Below are the code and all the weights of a small trained network. Each question names an input and a class and asks about switching units off, where a switched-off unit gives its printed mean instead of its output.

import numpy as np


def w(rows, s, z=0):
    codes = np.array(rows[::2]) - 128.0
    scale = np.full(codes.shape[1], s)
    scale[-1] = z or s
    return codes * scale


def f(y):
    return np.maximum(y, 0)


def log_softmax(a):
    a = a - a.max(-1, keepdims=True)
    return a - np.log(np.exp(a).sum(-1, keepdims=True))


def net(x, mask):
    res = np.array(x, float).reshape(1, 5) / 4 @ E
    y = f(res @ A[0][:, :-1].T + A[0][:, -1])
    res = res + np.where(mask, y, B[0][:, -1]) @ B[0][:, :-1]
    return log_softmax(res[-1] @ U[:, :-1].T + U[:, -1])


A, B = {}, {}
E = w([
[188,60,110,228,157],'x0',
[124,182,217,196,138],'x1',
[170,96,168,112,6],'x2',
[128,128,128,128,128],'x3',
[32,65,168,141,131],'x4',
],0.014)
A[0] = w([
[168,62,124,78,126,76],'N1',
[220,142,95,90,156,50],'N2',
[98,115,127,140,116,2],'N3',
[176,85,156,98,95,22],'N4',
[135,80,52,91,121,89],'N5',
[131,140,112,117,214,76],'N6',
[62,64,197,137,133,54],'N7',
[73,195,119,43,79,120],'N8',
[148,112,121,131,33,121],'N9',
[176,106,146,120,65,33],'N10',
[142,139,174,139,155,61],'N11',
[162,69,115,166,145,122],'N12',
[151,104,121,179,139,95],'N13',
[144,99,129,100,144,25],'N14',
[139,94,59,103,144,92],'N15',
[64,37,180,127,145,34],'N16',
[165,173,247,174,137,72],'N17',
[119,64,28,110,116,78],'N18',
[227,219,99,120,118,30],'N19',
[142,97,134,101,147,7],'N20',
[128,181,212,174,133,80],'N21',
[163,73,115,166,142,108],'N22',
[96,167,69,163,217,102],'N23',
[187,80,188,127,30,109],'N24',
[186,115,100,172,132,110],'N25',
[127,62,63,40,148,76],'N26',
[150,111,191,129,77,85],'N27',
[69,232,126,56,89,97],'N28',
[136,168,174,186,143,43],'N29',
[221,235,94,134,119,48],'N30',
[138,83,80,92,121,42],'N31',
[184,167,112,125,133,20],'N32',
[126,144,98,149,197,74],'N33',
[47,81,136,151,113,29],'N34',
[172,66,86,217,136,124],'N35',
[187,57,112,197,137,100],'N36',
[42,36,162,122,135,58],'N37',
[151,99,128,154,131,64],'N38',
[126,144,127,113,243,75],'N39',
[131,71,116,176,134,124],'N40',
[138,193,168,199,128,15],'N41',
],0.015,0.0051)
B[0] = w([
[98,189,112,168,99,178],'N1',
[176,78,141,151,93,203],'N2',
[138,111,133,134,119,138],'N3',
[119,118,94,134,140,175],'N4',
[117,162,162,201,64,208],'N5',
[74,95,86,112,132,201],'N6',
[210,87,135,147,116,214],'N7',
[130,177,170,51,186,233],'N8',
[83,116,68,126,158,211],'N9',
[71,90,89,129,143,192],'N10',
[121,157,130,158,110,158],'N11',
[124,161,153,76,155,207],'N12',
[152,156,134,85,149,188],'N13',
[108,131,142,133,106,138],'N14',
[97,159,148,168,97,199],'N15',
[193,70,143,149,119,216],'N16',
[96,200,127,194,71,235],'N17',
[116,198,134,206,66,223],'N18',
[191,62,149,146,116,226],'N19',
[134,143,113,134,119,134],'N20',
[106,193,142,169,73,213],'N21',
[132,173,182,55,169,202],'N22',
[48,77,45,108,113,242],'N23',
[10,70,19,107,146,253],'N24',
[170,137,159,78,174,201],'N25',
[115,179,154,170,74,228],'N26',
[76,116,92,128,151,198],'N27',
[166,169,166,39,217,235],'N28',
[107,164,146,155,86,189],'N29',
[206,35,164,154,102,231],'N30',
[124,163,135,178,117,180],'N31',
[177,66,159,155,122,172],'N32',
[93,106,81,127,163,199],'N33',
[182,79,141,141,122,194],'N34',
[134,168,150,75,189,253],'N35',
[140,162,164,69,193,242],'N36',
[204,61,155,144,108,228],'N37',
[128,136,136,93,132,163],'N38',
[59,96,57,119,130,221],'N39',
[144,138,160,86,157,202],'N40',
[117,167,141,158,68,194],'N41',
],0.011,0.016)
U = w([
[135,218,179,38,178,252],'0',
[45,106,24,123,127,114],'1',
[105,252,157,213,55,95],'2',
[210,50,164,157,102,26],'3',
],0.015,0.0022)

Each question gives the input, the list of numbers given to net, and the class t.
The units are the neurons (one row each of A and B). Each row of codes is followed by its name. A weight is (code - 128) times the scale printed after its matrix; where a second scale follows, it is the last column's (A, B and U).
mask holds one flag per neuron, in row order. A switched-off neuron (its flag False) gives its mean, the last column of its row in B, instead of its output. The means were averaged over made-up inputs and are rounded, as every weight is.
A unit's drop is (log p(t) with every unit on - log p(t) with that unit switched off) / (log p(t) with every unit on - log p(t) with every unit switched off).
The circuit of an input: a set's keep is (log p(t) with only the set's units on - log p(t) with every unit switched off) / (log p(t) with every unit on - log p(t) with every unit switched off). Starting from the 12 units with the biggest drops (on a tie, the unit counted first), units are removed one at a time, each time the one whose removal leaves the highest keep (on an exact tie, the one counted first), for as long as the keep stays at least 0.8.
circuit, biggest first: the units of the circuit, biggest drop first
unit that matters most: the unit with the biggest drop
k most important neurons: the k neurons with the biggest drops, biggest first
drop when u is switched off: that unit's drop, to one decimal
input [7,1,8,8,-3], class 1: circuit, biggest first -> [N24]
input [5,-6,-1,2,3], class 2: 2 most important neurons -> [N18; N5]
input [8,6,-8,2,-5], class 0: 2 most important neurons -> [N35; N36]
input [-5,5,3,-5,-6], class 3: 2 most important neurons -> [N30; N19]
input [-2,-5,4,-2,1], class 2: 2 most important neurons -> [N23; N26]
input [-6,-3,-7,4,-8], class 3: 4 most important neurons -> [N30; N19; N24; N2]
input [8,-8,-7,6,-1], class 0: 2 most important neurons -> [N35; N36]
input [7,7,-2,-7,-8], class 3: 3 most important neurons -> [N30; N19; N32]
input [-7,0,-1,1,-8], class 3: 3 most important neurons -> [N30; N19; N2]
input [5,-6,3,8,7], class 3: 3 most important neurons -> [N37; N16; N17]
input [7,1,-5,-4,8], class 3: 3 most important neurons -> [N37; N16; N7]
input [2,-8,4,0,8], class 2: 4 most important neurons -> [N18; N26; N1; N5]
input [-7,-8,-3,-5,4], class 2: 2 most important neurons -> [N26; N18]
input [6,-8,2,-5,6], class 2: circuit, biggest first -> [N18]
input [-6,7,-7,2,-7], class 1: 3 most important neurons -> [N23; N39; N6]
input [-8,-8,2,-2,3], class 0: 2 most important neurons -> [N28; N8]
input [6,7,7,3,3], class 1: 2 most important neurons -> [N24; N27]
input [0,4,-7,-2,6], class 1: drop when N23 is switched off -> 0.3
input [-3,-4,5,-5,-4], class 1: drop when N24 is switched off -> 0.2
input [-6,2,-4,-2,-8], class 3: drop when N30 is switched off -> 0.6
input [-6,5,1,-8,-7], class 3: unit that matters most -> N30
input [-3,6,7,-1,3], class 1: drop when N24 is switched off -> 1.2
